Below is a small trained network, with its code and all its weights. Each question gives an input and a target symbol and asks what happens when units are switched off, that is, made to give their printed mean instead of their output.

import numpy as np


def w(rows, s, z=0):
    codes = np.array(rows[::2]) - 128.0
    scale = np.full(codes.shape[1], s)
    scale[-1] = z or s
    return codes * scale


def f(y):
    return np.maximum(y, 0)


def softmax(a):
    e = np.exp(a - a.max(-1, keepdims=True))
    return e / e.sum(-1, keepdims=True)


def log_softmax(a):
    a = a - a.max(-1, keepdims=True)
    return a - np.log(np.exp(a).sum(-1, keepdims=True))


def net(x, mask):
    ids = ['ζηλξπτφ'.index(c) for c in x.split()]
    T = len(ids)
    res = E[ids] + P[:T]
    u = 0
    for l in range(3):
        r = res
        for j in range(2):
            rows = slice(2 * j, 2 * j + 2)
            q, k, v = (r @ M[l][rows].T for M in (Q, K, V))
            z = softmax(np.where(np.tri(T) > 0, q @ k.T / 2**0.5, -1e9)) @ v
            o = O[l][rows]
            res = res + np.where(mask[u + j], z, o[:, -1]) @ o[:, :-1]
        u += 2
        y = f(res @ A[l][:, :-1].T + A[l][:, -1])
        res = res + np.where(mask[u : u + 4], y, B[l][:, -1]) @ B[l][:, :-1]
        u += 4
    return log_softmax(res[-1] @ U[:, :-1].T + U[:, -1])


Q, K, V, O, A, B = {}, {}, {}, {}, {}, {}
E = w([
[178,148,115,167],'ζ',
[120,152,79,160],'η',
[121,168,87,132],'λ',
[126,108,142,106],'ξ',
[100,126,128,156],'π',
[126,116,133,145],'τ',
[112,123,255,152],'φ',
],0.034)
P = w([
[107,129,245,104],'0',
[123,151,192,75],'1',
[107,171,147,125],'2',
[101,161,107,123],'3',
[112,149,80,131],'4',
[147,144,60,160],'5',
],0.011)
Q[0] = w([
[163,119,209,183],'L0H0',
[191,2,136,156],'L0H0',
[50,204,117,7],'L0H1',
[140,91,225,112],'L0H1',
],0.0065)
K[0] = w([
[44,119,145,120],'L0H0',
[250,219,168,71],'L0H0',
[95,19,115,151],'L0H1',
[168,255,204,154],'L0H1',
],0.0053)
V[0] = w([
[95,110,74,172],'L0H0',
[201,181,96,94],'L0H0',
[154,246,154,65],'L0H1',
[80,141,116,128],'L0H1',
],0.013)
O[0] = w([
[222,170,160,53,142],'L0H0',
[1,132,189,187,43],'L0H0',
[42,212,44,131,254],'L0H1',
[148,142,84,27,199],'L0H1',
],0.0092,0.0035)
A[0] = w([
[128,169,29,89,58],'L0N0',
[29,225,142,144,112],'L0N1',
[212,135,81,254,253],'L0N2',
[121,160,236,55,62],'L0N3',
],0.0072,0.006)
B[0] = w([
[158,34,188,135,211],'L0N0',
[146,67,157,116,225],'L0N1',
[75,82,154,36,254],'L0N2',
[135,208,137,255,139],'L0N3',
],0.0081,0.0084)
Q[1] = w([
[207,229,254,223],'L1H0',
[82,136,45,123],'L1H0',
[119,53,57,124],'L1H1',
[142,115,56,116],'L1H1',
],0.0091)
K[1] = w([
[191,166,3,118],'L1H0',
[103,72,139,70],'L1H0',
[176,115,191,62],'L1H1',
[121,93,125,107],'L1H1',
],0.014)
V[1] = w([
[139,90,96,31],'L1H0',
[34,167,144,92],'L1H0',
[193,2,166,24],'L1H1',
[243,246,142,141],'L1H1',
],0.0073)
O[1] = w([
[79,30,63,101,131],'L1H0',
[234,175,83,2,201],'L1H0',
[117,59,148,196,253],'L1H1',
[20,141,173,63,3],'L1H1',
],0.009,0.0053)
A[1] = w([
[93,138,176,2,78],'L1N0',
[107,100,200,126,189],'L1N1',
[41,208,176,213,54],'L1N2',
[73,137,176,162,3],'L1N3',
],0.0073,0.0035)
B[1] = w([
[255,53,139,181,217],'L1N0',
[68,48,77,49,251],'L1N1',
[234,149,255,61,171],'L1N2',
[210,235,158,137,148],'L1N3',
],0.006,0.0025)
Q[2] = w([
[138,87,11,77],'L2H0',
[94,122,249,138],'L2H0',
[126,147,122,118],'L2H1',
[171,87,152,216],'L2H1',
],0.012)
K[2] = w([
[93,42,170,211],'L2H0',
[163,140,2,111],'L2H0',
[164,158,120,181],'L2H1',
[95,182,206,108],'L2H1',
],0.012)
V[2] = w([
[82,124,174,61],'L2H0',
[89,2,237,231],'L2H0',
[121,96,82,101],'L2H1',
[47,135,78,60],'L2H1',
],0.0084)
O[2] = w([
[89,63,125,11,133],'L2H0',
[88,129,208,176,245],'L2H0',
[167,84,139,158,154],'L2H1',
[115,55,123,163,105],'L2H1',
],0.011,0.012)
A[2] = w([
[88,1,188,84,3],'L2N0',
[35,102,226,83,80],'L2N1',
[120,27,119,98,152],'L2N2',
[26,65,114,35,192],'L2N3',
],0.008,0.0034)
B[2] = w([
[122,204,98,146,246],'L2N0',
[117,192,2,205,243],'L2N1',
[46,140,163,85,209],'L2N2',
[115,97,228,41,187],'L2N3',
],0.0082,0.013)
U = w([
[153,253,165,70,121],'ζ',
[97,101,204,46,232],'η',
[135,124,51,99,148],'λ',
[182,23,201,171,198],'ξ',
[57,182,124,58,2],'π',
[124,123,102,151,109],'τ',
[144,167,181,94,129],'φ',
],0.007,0.0056)

Each question gives the input, a string of symbols that net reads in full, and the target symbol t.
The units are the heads (2 rows each of Q, K, V and O) and the neurons (one row each of A and B). Each row of codes is followed by its name. A weight is (code - 128) times the scale printed after its matrix; where a second scale follows, it is the last column's (O, A, B and U).
mask holds one flag per unit, layer by layer, with each layer's heads first. A switched-off unit (its flag False) gives its mean, the last column of its rows in O or B, instead of its output. The means were averaged over made-up inputs and are rounded, as every weight is.
A unit's drop is (log p(t) with every unit on - log p(t) with that unit switched off) / (log p(t) with every unit on - log p(t) with every unit switched off).
The circuit of an input: a set's keep is (log p(t) with only the set's units on - log p(t) with every unit switched off) / (log p(t) with every unit on - log p(t) with every unit switched off). Starting from the 12 units with the biggest drops (on a tie, the unit counted first), units are removed one at a time, each time the one whose removal leaves the highest keep (on an exact tie, the one counted first), for as long as the keep stays at least 0.8.
circuit, biggest first: the units of the circuit, biggest drop first
unit that matters most: the unit with the biggest drop
k most important neurons: the k neurons with the biggest drops, biggest first
top k neurons in layer l: the k neurons of layer l with the biggest drops, biggest first
heads that matter: for each layer, one digit per head in row order, 1 if its drop is at least 0.15 and else 0, layers parted by /
input ζ ξ λ η η, target ζ: 2 most important neurons => (L0N2 L0N1)
input λ ζ ζ, target λ: circuit, biggest first => (L2H0 L1H1 L0H1)
input τ τ ζ, target τ: unit that matters most => L0N2
input ξ λ ζ λ λ, target ξ: circuit, biggest first => (L1H1 L2H0)
input η ξ τ λ π ζ, target η: circuit, biggest first => (L0N2 L2N1)
input λ τ λ ξ, target λ: circuit, biggest first => (L2H0 L1H1 L0H1 L1H0)
input λ η τ, target λ: circuit, biggest first => (L2H0 L1H1 L1H0 L0H1)
input ζ λ π η ξ ξ, target ζ: circuit, biggest first => (L0H0 L1H0 L0H1 L2H1)
input ζ η φ η, target ζ: circuit, biggest first => (L1H0 L0N3)
input π ξ λ, target π: 3 most important neurons => (L2N1 L2N0 L0N0)
input λ ζ ξ, target λ: circuit, biggest first => (L2H0 L0H1 L1H0)
input π τ τ τ π ξ, target π: heads that matter => 11 / 11 / 10
input η ξ η π, target η: 4 most important neurons => (L2N1 L2N3 L2N0 L2N2)
input ξ η ζ τ ζ π, target ξ: circuit, biggest first => (L1H1)
input π ξ π, target π: 3 most important neurons => (L2N1 L2N0 L2N2)
input φ η τ, target ζ: top 2 neurons in layer 0 => (L0N3 L0N1)
input ζ ζ η ξ, target ζ: circuit, biggest first => (L0H0 L1H0 L1H1 L0H1)
input τ φ ξ π, target ζ: heads that matter => 00 / 10 / 01
input η ξ ζ, target η: heads that matter => 00 / 01 / 10
input π η φ φ, target π: 2 most important neurons => (L2N1 L1N1)
